Rows and roughly how far along a hidden order each lies, from 0 to 20
(in the rows, 128 means zero)
[156 215 154 169 101  90 133 125 144  94  92 107  67 184  73 100 142  89
 206  85 132 131 163 125 157  98  85 144 146 148 118 132 129 147 138 128
 141 117 145 114 136 130 161 104 127 139 128 146 147 133 123 152 144  76
 107 112 125 124  91 166 129 124 110 152]
7
[178 219 151 149 118 141 102 115 141  96  74  99 107 167 106 119 128 130
 117 145 137 119 127 127 120 139 146 139 142 149 116 122 130 131 124 134
 119 110 105 153 189 149 162 152 136 133 130 126 120 111 142 113 112 152
 144 146 137 108 154 136 125 128 127 127]
11
[180 236 154 147 118 175  75 111 141  89  78  97 124 170 112 117 123 140
 130 137 125 128 123 144  90 151 138 113 120 121 148 134 114 105 105 147
 115 134 113 144 128 101  90  94 119 109 110 120 115 119 122 120 126 131
 125 126 124 140 143 109 108 125 126 132]
13
[136 192 133 139 133 176  66 118 144 108 139 135 115 121 104 110 140  98
 182 128 154 110 127 115 151 108  83 135 161 181 106 121 132 149 128 143
 129 110 118 149 182 134 157  85 123 123 122 146 148 131 114 141 121 122
 148 185 156  25 141 172 111  96 168 100]
20
[164 206 165 164 120  68 163 107 140 107 105 110  80 184  98 108 141  99
 152  45 111 118 154 120 193  98 115 171 128 122 123 129 130 116 139 114
 132  91 148  72  94 123 144 139 117 135 121 116 120 110 141 135 151 128
 111  84 120 217  67 116 126 127 134 118]
5
[177 232 162 163 103 119 123 126 127 108  93  98 116 201  80 100 145 101
 202 101 102 135 128 138 131 124 115 112 111 114 143 127 131 120 125 125
 132 153 131 123  98 103  97 100 122 115 117 127 123 121 115 132 136 115
 120 109 117 163 117  90 102 113 144 112]
4
[157 244 157 182  91 101 120 141 137 111 123 110  93 182  61  89 147  85
 255  75 113 154 180 146  82 133 101 126 141 156 136 134 115 130 110 148
 126 124 126 145 168 117 146  64 117 114 100 134 128  94 144 121 111 113
 131 148 134  93 114 149 105 108 132 132]
2
[147 190 148 126 149 175  77 116 135 121 130 140 134 113 119 124 139 108
 178 120 139 118 114 112 167 111 112 124 142 150 104 119 139 151 137 128
 130 116 118 146 161 142 141 119 129 124 129 135 140 142 106 146 138 111
 131 164 146  51 178 198 151 130 149 101]
20
[163 233 162 165 100 121 110 114 145  86  84  90 100 222  80  98 128 114
 152 105 126 104 119 126 171 106 113 139 126 153 123 115 153 122 137 120
 134 126 126 122 165 129 165 163 132 146 132 143 134 120 117 128 137 138
 137 132 144 135 156 170 143 146  93 149]
9
[160 255 166 172  96 122 111 130 140  90 105  89  92 202  52  84 143  92
 254  88 119 129 144 141 123 110  79 111 121 144 142 130 126 128 116 139
 137 142 134 130 132 101 118  69 117 116 107 135 130 109 115 136 139  78
 113 114 123 137 102 118  97 109 131 132]
5
[194 212 167 154 115 114 134 116 131 104  79 101 107 182 108 118 141 114
 125 110 111 120 105 122 162 118 125 129 115 107 130 122 147 123 144 109
 134 142 138 104  88 119 111 166 130 139 143 132 136 156  94 141 158 118
 118 103 123 170 133 118 136 142 119 129]
7
[156 224 153 179 105  90 136 130 141 109 108 107  78 185  81  88 141  84
 229  64 111 133 188 134 129 108 107 147 134 147 128 132 120 124 121 139
 130 109 142 111 128 117 135  79 115 121 103 125 123 102 148 127 133 109
 115 108 126 159  76 118 106 108 140 114]
4
[172 204 166 132 135 153  82  98 144  93  98 122 121 132 136 130 121 127
 124  99 112 131 157 134 147 108 102 126  99  92 155 140 114 113 128 122
 139 139 147  99  75 107 114 123 122 131 128 130 129 128 120 134 138 131
 128 130 133 143 121 128 124 125 139 113]
16
[157 225 158 161 115 122  95 113 153  75  87  98  95 172  96 114 123 121
 149 113 139 113 148 133 143 122 132 160 156 170 122 129 124 118 110 147
 113  81 108 136 195 143 171 121 124 125 107 118 114  82 162 110 110 141
 135 132 139 123 113 143 116 121 126 131]
12
[174 216 159 162 109  97 147 133 128 111 104 108  85 161  94 100 150  98
 206  96 106 154 150 133 100 133 128 124 129 116 130 133 117 132 124 134
 130 134 135 130 100 123 108  85 124 116 119 123 128 121 133 129 127 110
 117 122 118 135 105  95 108 109 161 108]
4
[154 222 133 148 129 175  53 116 153  87 131 120 120 133 101 112 131 104
 253  96 125 135 154 132 149  83  41  98 115 144 141 129 123 142 135 130
 148 154 141 131 165 119 162  99 126 128 117 149 138 103 133 127 120  99
 122 133 128 122  99 135 104 116 108 169]
17
[172 243 164 174  93 105 131 138 131 123 126 113 107 167  80  97 146  89
 240  87 102 155 167 148  73 153 140 128 138 155 128 130 121 130 117 139
 123 120 122 142 158 125 133 104 126 124 117 133 127 108 140 117 115 127
 139 148 136  92 144 151 126 128 121 138]
1
[162 248 170 178  96  97 149 129 139 119 132 112 117 188  78  95 140  97
 230  54 102 138 176 149 114 134 145 164 146 166 120 117 140 115 123 134
 127 102 124 116 167 124 158 127 121 129 117 126 119  94 147 112 122 144
 136 139 147 119 138 176 136 138 102 144]
0
[165 253 157 172  95 127 107 130 144  92  97  91  95 192  58  86 142  96
 238  92 129 129 145 134 135 100  73 117 127 150 139 129 130 136 126 135
 147 132 138 132 141 108 146  85 123 133 123 151 142 127 100 150 141  69
 107 119 128 108 112 142 114 122 106 157]
6
[178 215 162 158 113 119 125 126 135  99  82 105  78 172  82 110 144 102
 170 126 132 137 126 122 130 120 112 119 130 128 123 125 128 148 137 121
 139 151 138 133 121 130 141 118 136 137 141 150 148 158  98 146 138  96
 115 121 123 104 127 141 133 132 112 145]
7
[178 248 162 179  90 115 127 132 133 106 116  97 111 191  70  87 146  97
 242  87 106 144 144 143 105 132 119 112 121 136 147 131 128 116 116 136
 127 137 126 137 140 107 107  98 117 114 105 125 117 106 128 123 121 120
 130 129 131 138 134 118  98 111 139 120]
3

Next part:
[136  97 124 116  83 127 154 148 133 131 116 139 125 120 141 147  89 126
 161  97 109 100 125 156 107 121]
8
[103 104 130 132  81 123 142 143 163  98  89  99  43  88  96  97 143  85
 127  88 133 106 177 120 104 165]
0
[146 103 128 139 110 147 163 114 152 144 128 122 156  90 191 107 157  87
 110 161 149 127 149 127  38 148]
15
[136 129 130 128  97 122 140 145 130 132 121 160  97 123 111 138 124 148
 183  85 112 112 121 133 112 110]
12
[136 105 127 139 104 143 152 129 151 124 125 114 140  95 160 108 154  73
 107 144 150 129 152  79  62 150]
13
[134  87 124 121 100 128 156 146 136 128 116 127 128 132 149 143  94 121
 156  99 107 100 123 155 120 127]
8
[124  84 123 147  94 135 173 132 139 138 113 104 127  76 144 114 129  85
 133 134 142 109 162 127  52 150]
9
[152  87 128 147 110 152 164 119 151 155 136 116 190  85 197 116 142  85
 109 186 152 121 140 131  23 148]
18
[148  87 145  95 103 137 126 132 125 172 144 164 156  97 142 108  52 105
 178 108 124 101 113 143 156 170]
7
[141  93 126 141 113 145 160 124 151 130 126 115 180 107 180 102 152  85
  96 164 151 130 147 127  53 153]
15
[155 133 108  65 112 151  85 121 143 150 148 166 154  81 162 100  47 113
 198  77 114 124 128 129 142 201]
1
[126  92 112  94 105 134 171 140 134 135 117 131 138 123 164 147  71 119
 176 102 100  91 119 172 110 118]
4
[133  61 105  72  93 145 178 139 140 133 116  98 173 133 177 144  30 105
 176 100 100  73 127 191 108 121]
0
[145  90 126 123  93 149 160 125 162 140 128 108 151  82 168  89 155  88
 124 149 148 122 145 127  58 150]
14
[140  83 130 173 109 152 101 129 113 178 140  95 171 111 124 116 110 137
 128 144 137 121  79 112 157 163]
8
[123 116 133 110 108 145 137 127 123 140 122 106 107  98 116  97 107 121
 125 173 145 104 125 100 118 135]
12
[138  88 160 126 143 128  92 138 120 118 127 148 161 171 123 136  66  92
  91 142 128 141 107 138 197 195]
8
[141  45 139 133  84 150 172 140 120 186 114 113  95  77 111 170  90 124
 188 111 133  87 106 142 126 134]
13
[132 131  97  68  51 150 202 134 174 152 148  88 155  19 160 114  75 145
 250  68 136  92 103 149 170 133]
7
[136  71 137 121 111 147 155 138 125 162 116 130  98 103 104 167 113 128
 164  92 129 109 107 132 133 146]
13
[126 122 129 138 117 136 128 128 150 106 107 122 127 124 148 110 167  81
  73 138 144 142 161 116  95 153]
10
[137  26 147 186 109 126 160 125 143 139 120  41 136 142  76  99 131 122
 173 127 143 136  79 149 104 162]
1
[146 152 133 144  83 118 122 147 129 144 127 179  86  80  98 119 167 166
 209  64 112 129 126 109 117 107]
18
[143  97 133 116 116 152 129 133 139 149 117 140  96 136 103 166 141 122
 160 101 134 117 110 124 134 129]
16
[151  90 115 171 102 156 105 131 126 172 138 105 169  89 125 104 130 155
 140 116 129 116  80 107 145 144]
5
[132 114 135 149  86 116 161 143 116 160 121 174  87  81 114 151 114 157
 201  97 110 100 132 132  81 100]
15
[134  28 138 105  88 154 154 132 103  82 125 106 147  77 104 130  82 105
 138 193 148 142 140 119 135 166]
17
[148  57 129 178  95 160 100 135 115 174 138  82 174 102 144 105 111 132
 139 135 133 111  65 113 163 148]
8
[154  98 179 108 100 126 163 136 112 160 146 147 172 140 108 107  98 118
 149 139 119 109  98 153 172 127]
15
[139  74 130 153  94 143 198 121 136 177 124 116 167  65 179 133 115  98
 140 179 146  99 157 135   1 142]
14
[125  80 151 195 144 114 122 119 130 106 113  69 141 201  76 131 147 113
  90 148 144 166  91 132  96 165]
2
[142  79 133 150 105 157  94 131 115 171 146  75 161 113 129 114 110 115
 114 140 136 138  79 119 184 166]
11
[101 190 113 141 136 123 117 141 190  71 125  59 182 150 156 169 104 115
  84  82 151 156  74 132 234 175]
2
[142  79 126 141  94 154  97 129 113 181 153  80 161 116 131  96 110 124
 154 164 133 129  85 121 168 163]
11
[140 138 147 140  70 116 135 144 122 138 125 164  67  93 100 132 144 162
 194  71 110 119 134 115 119 103]
17
[114  29 144 170  95 132 169 151 105 145 113  71  71  36 135 143  78 112
 130 129 107 130 112 149 164 194]
4
[148 110 164  96 108 129 150 131 112 148 145 154 137 135 117 110  91 125
 160 148 122 120 108 145 176 133]
13
[131  53 140 116  96 143 159 133 127 146 123  68 116 105 102 102 112 115
 128 168 145 101 105 120 113 139]
9
[143 103 123 156 109 150 158 123 147 137 132 116 193 100 198 118 154  80
  93 195 151 133 133 126  37 153]
18
[152 104 153  82 103 135 143 130 131 164 148 151 142 111 128  98  78 125
 185 115 119 115 113 145 156 143]
10
[131  65 137 145 105 138 150 131 130 143 126  78 117 108  98  96 100 122
 153 157 144 110  98 124 104 139]
7
[121 109 141 154 141 120 112 123 128 108 129 101 122 178  90 118 159  58
  92 160 145 156 116 119 107 147]
7
[140  82 113  94  79 136 177 142 136 152 124 132 127 101 146 132  84 134
 201  87 105  85 126 166 106 111]
7
[135 157 134 138 115 111 105 145 128 110 120 189  74 146 101 140 166 149
 148  79 112 144 134 110 132 116]
15
[133  96 127 140 103 139 158 125 146 134 115 111 138  96 152 114 146  84
 110 148 145 120 156 122  77 153]
11
[121  99 134 126 110 135 131 127 131 135 125 143 115 192 103 100 129 125
 123 165 143 130 114 113 125 137]
9
[129 139 128 135 117 135 153 123 144 126 117 125 129 111 160 121 157  92
 105 142 139 132 169 119  88 147]
12
[149  65 129 162  99 158 102 133 123 174 140  86 175 105 123 117 107 125
 134 128 135 121  77 115 160 163]
9
[144   1 130  57  59 163 193 125  90 110 130 127 143  16 113 118  71 121
 214 188 128 118 165 125  89 143]
20
[133 112 153 186  87 107 132 152 113 151 117 172  78  86  88 153 134 147
 186  99 114 113 123 109  90 111]
19
[140  71 130 187 112 154  94 133 117 168 133  75 181 122 124 117 112 119
 117 144 136 126  76 118 176 158]
8
[146   1 150 208 101 119 165 105 144 146 131  19 158 156  71  98  78 127
 205  96 136 152  65 182  74 164]
0
[124  83 138 115 119 150  93 123  79 181 157  40 153 167 140 114  65  77
 154 161 142 164 100 135 195 187]
19
[111  81 131 144  90 126 155 140 155 118  96  97  72  88 113 106 134  79
 124 107 138 105 174 127  87 156]
3
[135 149 159 214 102 103 111 151 105 144 116 202  55  90  66 162 160 168
 156  87 118 139 131  86 111 108]
20
[127  84 137 133 102 134 152 139 114 148 118 120  68  83 120 148 112 130
 147 105 118 139 123 141 140 163]
8
[148  81 123 169  87 159 108 131 124 180 139 105 182  94 126  99 116 140
 124 125 131 115  76 114 151 142]
7
[116 147 117  98 106 135 143 133 155  88 130  94 157 107 140 148 103 121
 137 124 142 145 110 131 199 148]
9
[136  94 124 125 118 151  91 123 105 175 151  82 148 135 137 106 108 117
 145 135 132 153  93 121 168 161]
13
[136  15 138 138 116 147 136 139 125 167 111 117  94 118 109 159 122 118
 142 109 134 116  93 121 137 148]
13
[139  95 140 124 140 145 118 131 125 124 108 143 107 158  96 189 134 124
 121 110 139 117 112 121 110 131]
17
